Below are the code and all the weights of a small trained network. Each question names an input and a class and asks about switching units off, where a switched-off unit gives its printed mean instead of its output.

import numpy as np


def w(rows, s, z=0):
    codes = np.array(rows[::2]) - 128.0
    scale = np.full(codes.shape[1], s)
    scale[-1] = z or s
    return codes * scale


def f(y):
    return y / 2 * (1 + np.tanh(0.7978845608 * (y + 0.044715 * y**3)))


def log_softmax(a):
    a = a - a.max(-1, keepdims=True)
    return a - np.log(np.exp(a).sum(-1, keepdims=True))


def net(x, mask):
    res = np.array(x, float).reshape(1, 7) / 4 @ E
    y = f(res @ A[0][:, :-1].T + A[0][:, -1])
    res = res + np.where(mask, y, B[0][:, -1]) @ B[0][:, :-1]
    return log_softmax(res[-1] @ U[:, :-1].T + U[:, -1])


A, B = {}, {}
E = w([
[87,182,216],'x0',
[128,128,128],'x1',
[125,126,128],'x2',
[111,213,21],'x3',
[254,182,121],'x4',
[122,123,129],'x5',
[105,117,132],'x6',
],0.0065)
A[0] = w([
[121,61,190,185],'neuron 0',
[173,78,178,7],'neuron 1',
[97,242,240,68],'neuron 2',
[191,10,48,137],'neuron 3',
[163,51,182,22],'neuron 4',
[98,91,108,181],'neuron 5',
[210,168,157,253],'neuron 6',
[86,199,56,27],'neuron 7',
[195,1,201,37],'neuron 8',
[45,115,93,195],'neuron 9',
[33,83,110,167],'neuron 10',
],0.01,0.0037)
B[0] = w([
[196,163,105,218],'neuron 0',
[57,182,56,142],'neuron 1',
[42,2,96,205],'neuron 2',
[42,37,184,234],'neuron 3',
[113,161,51,162],'neuron 4',
[149,117,163,168],'neuron 5',
[70,173,227,253],'neuron 6',
[149,174,20,172],'neuron 7',
[169,171,60,222],'neuron 8',
[154,161,167,208],'neuron 9',
[77,172,188,220],'neuron 10',
],0.017,0.005)
U = w([
[76,2,80,49],'0',
[153,129,142,254],'1',
[160,174,191,142],'2',
[144,169,14,16],'3',
[179,103,157,224],'4',
[192,126,184,112],'5',
],0.0093,0.0046)

Each question gives the input, the list of numbers given to net, and the class t.
The units are the neurons (one row each of A and B). Each row of codes is followed by its name. A weight is (code - 128) times the scale printed after its matrix; where a second scale follows, it is the last column's (A, B and U).
mask holds one flag per neuron, in row order. A switched-off neuron (its flag False) gives its mean, the last column of its row in B, instead of its output. The means were averaged over made-up inputs and are rounded, as every weight is.
A unit's drop is (log p(t) with every unit on - log p(t) with that unit switched off) / (log p(t) with every unit on - log p(t) with every unit switched off).
The circuit of an input: a set's keep is (log p(t) with only the set's units on - log p(t) with every unit switched off) / (log p(t) with every unit on - log p(t) with every unit switched off). Starting from all 11 units, units are removed one at a time, each time the one whose removal leaves the highest keep (on an exact tie, the one counted first), for as long as the keep stays at least 0.8.
circuit, biggest first: the units of the circuit, biggest drop first
unit that matters most: the unit with the biggest drop
k most important neurons: the k neurons with the biggest drops, biggest first
drop when u is switched off: that unit's drop, to one decimal
input [-2,-6,-3,-8,-1,7,4], class 3: circuit, biggest first -> (neuron 8; neuron 4)
input [-3,6,3,1,-8,-7,2], class 2: circuit, biggest first -> (neuron 10; neuron 9)
input [6,-2,7,-8,6,0,-2], class 3: unit that matters most -> neuron 8
input [-3,-6,0,-6,-7,-1,-6], class 2: 2 most important neurons -> (neuron 10; neuron 2)
input [3,-3,-6,-7,-4,-5,4], class 3: circuit, biggest first -> (neuron 8; neuron 4; neuron 3)
input [5,-5,1,6,-5,-5,-6], class 3: 2 most important neurons -> (neuron 7; neuron 3)
input [3,3,6,7,-8,7,-2], class 2: 2 most important neurons -> (neuron 10; neuron 9)
input [-7,6,-4,6,-2,-8,-7], class 0: 3 most important neurons -> (neuron 3; neuron 0; neuron 8)
input [-3,-3,1,-8,2,6,-6], class 3: 3 most important neurons -> (neuron 8; neuron 4; neuron 1)
input [-6,4,3,-3,6,-8,-4], class 0: 2 most important neurons -> (neuron 3; neuron 9)
input [2,4,4,7,2,-6,-6], class 3: 3 most important neurons -> (neuron 7; neuron 3; neuron 10)
input [8,0,5,8,-6,8,-3], class 0: 2 most important neurons -> (neuron 2; neuron 0)
input [2,0,4,2,-6,4,-1], class 2: 4 most important neurons -> (neuron 10; neuron 9; neuron 2; neuron 3)
input [-5,-4,-3,-8,3,6,-2], class 3: 2 most important neurons -> (neuron 8; neuron 4)
input [-7,7,6,-8,0,1,7], class 3: drop when neuron 0 is switched off -> 0.3
input [-5,-2,4,-7,-8,-6,7], class 2: drop when neuron 3 is switched off -> 0.0
input [-4,6,-8,-8,7,1,1], class 3: drop when neuron 8 is switched off -> 0.7
